Below are the code and all the weights of a small trained network. Each question names an input and a class and asks about switching units off, where a switched-off unit gives its printed mean instead of its output.

import numpy as np


def w(rows, s, z=0):
    codes = np.array(rows[::2]) - 128.0
    scale = np.full(codes.shape[1], s)
    scale[-1] = z or s
    return codes * scale


def f(y):
    return y / 2 * (1 + np.tanh(0.7978845608 * (y + 0.044715 * y**3)))


def log_softmax(a):
    a = a - a.max(-1, keepdims=True)
    return a - np.log(np.exp(a).sum(-1, keepdims=True))


def net(x, mask):
    res = np.array(x, float).reshape(1, 8) / 4 @ E
    y = f(res @ A[0][:, :-1].T + A[0][:, -1])
    res = res + np.where(mask, y, B[0][:, -1]) @ B[0][:, :-1]
    return log_softmax(res[-1] @ U[:, :-1].T + U[:, -1])


A, B = {}, {}
E = w([
[114,171,143,121,97,121,127,120,158],'x0',
[146,92,114,122,172,117,139,133,109],'x1',
[130,116,216,76,148,94,55,10,183],'x2',
[76,127,167,101,172,147,152,198,185],'x3',
[105,116,117,145,126,146,134,117,113],'x4',
[128,120,121,127,151,130,139,116,122],'x5',
[92,99,115,168,118,182,128,115,100],'x6',
[155,62,198,116,59,82,217,132,95],'x7',
],0.013)
A[0] = w([
[154,41,238,117,50,117,255,117,120,87],'n0',
[104,92,165,164,159,151,159,180,217,2],'n1',
[77,42,145,46,97,117,63,81,162,19],'n2',
[8,82,228,65,159,113,105,208,142,28],'n3',
[99,68,184,6,122,166,60,55,120,19],'n4',
[236,110,79,203,61,74,112,46,140,181],'n5',
],0.0066,0.0023)
B[0] = w([
[44,132,120,106,135,158,109,131,202,255],'n0',
[131,138,140,132,131,79,137,100,9,168],'n1',
[203,153,102,59,95,117,149,128,104,203],'n2',
[119,130,197,166,112,107,120,79,107,203],'n3',
[198,155,75,71,118,162,157,126,117,231],'n4',
[145,112,156,201,163,111,139,83,145,237],'n5',
],0.014,0.0094)
U = w([
[90,142,143,131,190,158,67,164,209,254],'0',
[186,161,102,108,54,133,238,201,70,61],'1',
[138,147,255,216,156,78,128,113,56,27],'2',
],0.0079,0.0028)

Each question gives the input, the list of numbers given to net, and the class t.
The units are the neurons (one row each of A and B). Each row of codes is followed by its name. A weight is (code - 128) times the scale printed after its matrix; where a second scale follows, it is the last column's (A, B and U).
mask holds one flag per neuron, in row order. A switched-off neuron (its flag False) gives its mean, the last column of its row in B, instead of its output. The means were averaged over made-up inputs and are rounded, as every weight is.
A unit's drop is (log p(t) with every unit on - log p(t) with that unit switched off) / (log p(t) with every unit on - log p(t) with every unit switched off).
The circuit of an input: a set's keep is (log p(t) with only the set's units on - log p(t) with every unit switched off) / (log p(t) with every unit on - log p(t) with every unit switched off). Starting from all 6 units, units are removed one at a time, each time the one whose removal leaves the highest keep (on an exact tie, the one counted first), for as long as the keep stays at least 0.8.
units of the circuit, in order: the units of the circuit, biggest drop first
unit that matters most: the unit with the biggest drop
k most important neurons: the k neurons with the biggest drops, biggest first
drop when u is switched off: that unit's drop, to one decimal
input [8,-2,8,-5,-3,-1,7,-7], class 1: 2 most important neurons => [n4 n2]
input [7,7,-5,-8,1,-8,5,3], class 2: units of the circuit, in order => [n5]
input [-5,-6,2,6,-6,-8,8,7], class 0: 2 most important neurons => [n0 n5]
input [-5,-4,5,-2,7,2,-1,-1], class 1: units of the circuit, in order => [n4 n2]
input [2,-8,-2,-5,3,-5,6,3], class 2: 3 most important neurons => [n5 n4 n2]
input [8,-1,7,2,0,8,3,7], class 0: 3 most important neurons => [n0 n1 n3]
input [-6,3,-7,-8,-1,-2,0,0], class 2: units of the circuit, in order => [n5 n4]
input [0,1,5,2,2,3,5,-3], class 1: 4 most important neurons => [n0 n4 n2 n5]
input [5,5,0,3,2,3,-7,-1], class 2: 3 most important neurons => [n0 n4 n2]
input [-8,-5,8,0,-3,-6,-7,-6], class 1: 3 most important neurons => [n4 n2 n0]
input [-7,6,6,4,3,6,1,6], class 0: 2 most important neurons => [n0 n3]
input [-6,0,0,4,6,-1,4,-2], class 2: 3 most important neurons => [n0 n4 n1]
input [3,3,-2,-8,-8,-5,8,6], class 2: 2 most important neurons => [n5 n4]
input [-5,-6,8,-4,5,-5,-3,8], class 0: 2 most important neurons => [n0 n5]
input [3,4,-4,-8,-3,2,0,5], class 2: unit that matters most => n5
input [8,6,-3,-7,1,1,4,6], class 2: drop when n4 is switched off => 0.2
input [0,1,0,1,-1,1,2,8], class 0: drop when n0 is switched off => 0.6
input [-6,-8,0,4,-3,3,8,-3], class 2: drop when n0 is switched off => 0.9
